Below is a small trained network, with its code and all its weights. Each question gives an input and a class and asks what happens when units are switched off, that is, made to give their printed mean instead of their output.

import numpy as np


def w(rows, s, z=0):
    codes = np.array(rows[::2]) - 128.0
    scale = np.full(codes.shape[1], s)
    scale[-1] = z or s
    return codes * scale


def f(y):
    return np.maximum(y, 0)


def log_softmax(a):
    a = a - a.max(-1, keepdims=True)
    return a - np.log(np.exp(a).sum(-1, keepdims=True))


def net(x, mask):
    res = np.array(x, float).reshape(1, 6) / 4 @ E
    y = f(res @ A[0][:, :-1].T + A[0][:, -1])
    res = res + np.where(mask, y, B[0][:, -1]) @ B[0][:, :-1]
    return log_softmax(res[-1] @ U[:, :-1].T + U[:, -1])


A, B = {}, {}
E = w([
[129,96,107,113,252,50,189,132,121,178],'x0',
[144,151,88,62,135,221,127,138,143,146],'x1',
[99,136,141,108,109,171,139,108,112,178],'x2',
[116,121,198,108,102,115,167,162,223,117],'x3',
[126,162,177,127,176,145,56,133,157,156],'x4',
[171,72,179,110,141,134,132,72,122,122],'x5',
],0.012)
A[0] = w([
[202,78,147,76,168,174,162,74,133,112,124],'neuron 0',
[75,201,53,125,145,130,162,200,155,139,177],'neuron 1',
[178,117,53,127,108,136,249,133,110,100,114],'neuron 2',
[113,121,118,111,217,96,183,137,135,163,3],'neuron 3',
[111,131,179,99,128,125,189,146,187,129,76],'neuron 4',
[185,142,64,27,162,163,151,146,217,113,48],'neuron 5',
[86,131,189,182,119,59,148,119,124,135,60],'neuron 6',
[145,172,154,134,215,138,49,139,154,153,70],'neuron 7',
[135,132,86,128,162,140,86,91,35,139,65],'neuron 8',
],0.015,0.0045)
B[0] = w([
[198,123,141,167,131,22,51,63,53,151,221],'neuron 0',
[239,78,175,158,146,33,76,38,79,134,245],'neuron 1',
[15,115,203,37,124,127,146,118,176,146,246],'neuron 2',
[164,175,132,133,2,210,76,120,149,61,241],'neuron 3',
[159,148,21,135,170,37,199,164,244,104,217],'neuron 4',
[73,134,97,186,185,240,125,203,52,139,233],'neuron 5',
[117,134,77,131,200,238,107,142,23,189,225],'neuron 6',
[20,70,166,38,76,84,203,104,136,120,220],'neuron 7',
[155,153,71,165,179,116,197,219,242,119,220],'neuron 8',
],0.0096,0.013)
U = w([
[114,138,104,151,179,193,136,187,87,148,218],'0',
[157,153,95,167,156,104,191,211,241,111,35],'1',
[34,104,171,58,101,100,159,133,163,130,75],'2',
[195,218,161,137,1,219,101,142,188,30,122],'3',
[132,130,126,128,144,125,134,150,143,129,255],'4',
[192,109,151,153,157,66,102,107,121,150,45],'5',
],0.0081,0.0082)

Each question gives the input, the list of numbers given to net, and the class t.
The units are the neurons (one row each of A and B). Each row of codes is followed by its name. A weight is (code - 128) times the scale printed after its matrix; where a second scale follows, it is the last column's (A, B and U).
mask holds one flag per neuron, in row order. A switched-off neuron (its flag False) gives its mean, the last column of its row in B, instead of its output. The means were averaged over made-up inputs and are rounded, as every weight is.
A unit's drop is (log p(t) with every unit on - log p(t) with that unit switched off) / (log p(t) with every unit on - log p(t) with every unit switched off).
The circuit of an input: a set's keep is (log p(t) with only the set's units on - log p(t) with every unit switched off) / (log p(t) with every unit on - log p(t) with every unit switched off). Starting from all 9 units, units are removed one at a time, each time the one whose removal leaves the highest keep (on an exact tie, the one counted first), for as long as the keep stays at least 0.8.
units of the circuit, in order: the units of the circuit, biggest drop first
unit that matters most: the unit with the biggest drop
top k neurons: the k neurons with the biggest drops, biggest first
drop of u: that unit's drop, to one decimal
input [-6,1,-7,-7,4,6], class 1: unit that matters most => neuron 8
input [2,1,-6,5,8,-5], class 2: top 2 neurons => (neuron 7; neuron 8)
input [-5,4,-6,5,-4,4], class 4: top 2 neurons => (neuron 3; neuron 8)
input [-6,-7,-7,-4,-6,-3], class 0: top 3 neurons => (neuron 3; neuron 7; neuron 6)
input [-5,-8,-2,8,1,-7], class 0: top 2 neurons => (neuron 6; neuron 8)
input [1,0,-6,-7,3,6], class 1: top 2 neurons => (neuron 8; neuron 1)
input [4,1,-6,5,-4,7], class 5: top 2 neurons => (neuron 0; neuron 8)
input [-5,-3,0,6,-6,-5], class 1: top 3 neurons => (neuron 4; neuron 3; neuron 7)
input [-3,2,1,6,-3,-8], class 5: top 2 neurons => (neuron 1; neuron 8)
input [5,2,0,-1,-3,-2], class 3: top 2 neurons => (neuron 3; neuron 7)
input [-7,5,-2,-1,-7,-7], class 2: top 3 neurons => (neuron 2; neuron 3; neuron 0)
input [3,4,-2,1,-2,-5], class 5: top 4 neurons => (neuron 1; neuron 6; neuron 8; neuron 7)
input [-7,-7,5,-1,-6,4], class 0: units of the circuit, in order => (neuron 3; neuron 6)
input [3,-1,-8,-5,-8,7], class 2: unit that matters most => neuron 2
input [-7,-5,5,2,5,-8], class 5: units of the circuit, in order => (neuron 3; neuron 1)
input [-6,-7,-8,8,1,8], class 1: drop of neuron 4 => 2.0
input [8,2,4,-5,0,2], class 3: drop of neuron 3 => 1.0
input [5,-2,4,2,0,1], class 3: drop of neuron 5 => 0.1
